Below are the code and all the weights of a small trained network. Each question names an input and a target symbol and asks about switching units off, where a switched-off unit gives its printed mean instead of its output.

import numpy as np


def w(rows, s, z=0):
    codes = np.array(rows[::2]) - 128.0
    scale = np.full(codes.shape[1], s)
    scale[-1] = z or s
    return codes * scale


def norm(h):
    return h / np.sqrt((h * h).mean(-1, keepdims=True) + 1e-5)


def f(y):
    return y / 2 * (1 + np.tanh(0.7978845608 * (y + 0.044715 * y**3)))


def softmax(a):
    e = np.exp(a - a.max(-1, keepdims=True))
    return e / e.sum(-1, keepdims=True)


def log_softmax(a):
    a = a - a.max(-1, keepdims=True)
    return a - np.log(np.exp(a).sum(-1, keepdims=True))


def net(x, mask):
    ids = ['ΓΔΦαεζμπστψ'.index(c) for c in x.split()]
    T = len(ids)
    res = E[ids] + P[:T]
    u = 0
    for l in range(2):
        q, k, v = (norm(res) @ M[l].T for M in (Q, K, V))
        z = softmax(np.where(np.tri(T) > 0, q @ k.T / 4**0.5, -1e9)) @ v
        res = res + np.where(mask[u], z, O[l][:, -1]) @ O[l][:, :-1]
        u += 1
        y = f(norm(res) @ A[l][:, :-1].T + A[l][:, -1])
        res = res + np.where(mask[u : u + 16], y, B[l][:, -1]) @ B[l][:, :-1]
        u += 16
    return log_softmax(norm(res)[-1] @ U[:, :-1].T + U[:, -1])


Q, K, V, O, A, B = {}, {}, {}, {}, {}, {}
E = w([
[94,120,85],'Γ',
[145,173,135],'Δ',
[109,153,131],'Φ',
[122,170,158],'α',
[149,197,130],'ε',
[91,180,124],'ζ',
[125,190,2],'μ',
[122,207,146],'π',
[119,37,149],'σ',
[131,89,130],'τ',
[196,144,107],'ψ',
],0.018)
P = w([
[99,106,144],'0',
[89,101,152],'1',
[99,118,159],'2',
[99,126,151],'3',
[104,141,148],'4',
[104,150,144],'5',
[104,161,140],'6',
[112,186,141],'7',
[111,202,140],'8',
[112,255,140],'9',
[102,218,121],'10',
[95,207,117],'11',
[92,213,122],'12',
[64,213,152],'13',
],0.0065)
Q[0] = w([
[138,33,187],'L0H0',
[136,74,201],'L0H0',
[163,252,82],'L0H0',
[127,111,142],'L0H0',
],0.014)
K[0] = w([
[108,23,157],'L0H0',
[90,23,140],'L0H0',
[155,249,26],'L0H0',
[120,103,137],'L0H0',
],0.013)
V[0] = w([
[40,46,142],'L0H0',
[233,19,106],'L0H0',
[10,178,54],'L0H0',
[55,99,200],'L0H0',
],0.012)
O[0] = w([
[46,52,69,30],'L0H0',
[158,7,97,1],'L0H0',
[90,170,82,192],'L0H0',
[61,117,126,88],'L0H0',
],0.019,0.0088)
A[0] = w([
[141,89,144,160],'L0N0',
[49,104,118,104],'L0N1',
[120,129,123,177],'L0N2',
[121,120,125,126],'L0N3',
[83,156,248,177],'L0N4',
[153,130,97,52],'L0N5',
[140,121,130,121],'L0N6',
[127,151,247,174],'L0N7',
[174,62,214,139],'L0N8',
[29,114,191,38],'L0N9',
[115,131,57,206],'L0N10',
[91,44,152,124],'L0N11',
[169,118,140,101],'L0N12',
[69,148,147,166],'L0N13',
[191,118,138,62],'L0N14',
[128,125,125,4],'L0N15',
],0.018,0.0024)
B[0] = w([
[97,116,122,125],'L0N0',
[56,39,97,141],'L0N1',
[115,128,136,133],'L0N2',
[117,148,119,121],'L0N3',
[56,55,23,248],'L0N4',
[159,83,129,121],'L0N5',
[138,124,116,124],'L0N6',
[109,37,11,254],'L0N7',
[89,52,117,139],'L0N8',
[179,41,87,139],'L0N9',
[87,79,173,134],'L0N10',
[4,177,106,155],'L0N11',
[154,105,89,133],'L0N12',
[55,141,116,169],'L0N13',
[177,97,72,140],'L0N14',
[144,153,122,115],'L0N15',
],0.028,0.0097)
Q[1] = w([
[79,139,176],'L1H0',
[189,118,246],'L1H0',
[112,133,244],'L1H0',
[73,138,9],'L1H0',
],0.014)
K[1] = w([
[161,87,141],'L1H0',
[76,22,235],'L1H0',
[130,6,221],'L1H0',
[180,235,23],'L1H0',
],0.012)
V[1] = w([
[209,253,173],'L1H0',
[241,102,50],'L1H0',
[165,122,72],'L1H0',
[45,120,56],'L1H0',
],0.015)
O[1] = w([
[175,218,220,93],'L1H0',
[254,157,96,162],'L1H0',
[191,164,89,177],'L1H0',
[118,176,26,246],'L1H0',
],0.018,0.014)
A[1] = w([
[241,44,124,15],'L1N0',
[129,119,115,4],'L1N1',
[110,43,66,230],'L1N2',
[212,132,97,163],'L1N3',
[117,200,52,210],'L1N4',
[127,118,112,132],'L1N5',
[146,131,131,89],'L1N6',
[129,151,112,167],'L1N7',
[106,178,125,160],'L1N8',
[134,126,150,35],'L1N9',
[129,141,114,161],'L1N10',
[130,78,142,169],'L1N11',
[252,156,155,85],'L1N12',
[97,96,248,220],'L1N13',
[120,53,134,157],'L1N14',
[131,123,137,109],'L1N15',
],0.018,0.0025)
B[1] = w([
[3,141,104,140],'L1N0',
[144,119,105,127],'L1N1',
[229,136,192,206],'L1N2',
[177,122,173,166],'L1N3',
[184,183,215,251],'L1N4',
[149,127,130,140],'L1N5',
[133,117,128,125],'L1N6',
[129,140,150,152],'L1N7',
[95,155,160,153],'L1N8',
[126,110,97,119],'L1N9',
[134,137,144,145],'L1N10',
[119,102,149,127],'L1N11',
[210,128,228,146],'L1N12',
[76,33,172,128],'L1N13',
[126,92,169,137],'L1N14',
[124,120,118,122],'L1N15',
],0.036,0.018)
U = w([
[113,121,117,64],'Γ',
[153,128,115,92],'Δ',
[101,136,106,158],'Φ',
[123,133,76,254],'α',
[155,132,130,69],'ε',
[94,159,104,99],'ζ',
[97,134,250,132],'μ',
[120,169,102,33],'π',
[106,113,130,139],'σ',
[105,112,131,223],'τ',
[206,71,164,88],'ψ',
],0.021,0.0066)

Each question gives the input, a string of symbols that net reads in full, and the target symbol t.
The units are the heads (4 rows each of Q, K, V and O) and the neurons (one row each of A and B). Each row of codes is followed by its name. A weight is (code - 128) times the scale printed after its matrix; where a second scale follows, it is the last column's (O, A, B and U).
mask holds one flag per unit, layer by layer, with each layer's heads first. A switched-off unit (its flag False) gives its mean, the last column of its rows in O or B, instead of its output. The means were averaged over made-up inputs and are rounded, as every weight is.
A unit's drop is (log p(t) with every unit on - log p(t) with that unit switched off) / (log p(t) with every unit on - log p(t) with every unit switched off).
The circuit of an input: a set's keep is (log p(t) with only the set's units on - log p(t) with every unit switched off) / (log p(t) with every unit on - log p(t) with every unit switched off). Starting from the 12 units with the biggest drops (on a tie, the unit counted first), units are removed one at a time, each time the one whose removal leaves the highest keep (on an exact tie, the one counted first), for as long as the keep stays at least 0.8.
units of the circuit, in order: the units of the circuit, biggest drop first
most important unit: the unit with the biggest drop
k most important neurons: the k neurons with the biggest drops, biggest first
drop of u: that unit's drop, to one decimal
input τ π μ τ α σ ψ, target μ: units of the circuit, in order -> L0N4, L1H0, L0N7
input ψ σ μ ε Δ Δ μ Φ Φ μ Δ, target μ: most important unit -> L1H0
input α μ π Γ α α α α μ ζ, target μ: units of the circuit, in order -> L1H0, L0N7, L0N4
input μ Φ μ ψ Γ τ ζ α ζ τ, target μ: units of the circuit, in order -> L0N7, L0N4, L1H0
input ψ α μ μ μ α σ, target μ: units of the circuit, in order -> L0N7, L0H0, L0N11
input μ ψ μ Δ τ, target μ: units of the circuit, in order -> L0N7, L0N11, L0H0
input α Φ τ ζ α Δ τ Φ τ μ α, target μ: 4 most important neurons -> L0N4, L1N4, L0N7, L1N8
input Φ Φ ψ α α τ τ μ ψ, target μ: units of the circuit, in order -> L1H0, L0N4, L0N7
input ζ μ Φ, target μ: 4 most important neurons -> L0N7, L0N4, L0N11, L0N1
input μ μ α α, target μ: 2 most important neurons -> L0N7, L0N4
input ε μ Γ α α μ α π π, target μ: units of the circuit, in order -> L1H0, L0N4, L0N7
input α μ π μ, target μ: units of the circuit, in order -> L0N7, L0N4, L1H0
input α τ τ α π Γ α, target α: 2 most important neurons -> L0N4, L0N7
input Φ σ α ψ α ψ π μ σ, target μ: most important unit -> L0H0
input α α ψ Γ, target α: 2 most important neurons -> L0N8, L0N4
input Γ μ π τ Φ Γ, target μ: 3 most important neurons -> L0N7, L0N4, L1N4
input μ Φ μ α μ α Δ, target μ: drop of L0N10 -> -0.3
input α α τ μ μ μ Φ μ ζ, target μ: drop of L0N3 -> 0.0
input τ μ α Γ, target μ: drop of L0N7 -> 1.2
input α Γ Φ, target α: drop of L1H0 -> 0.5
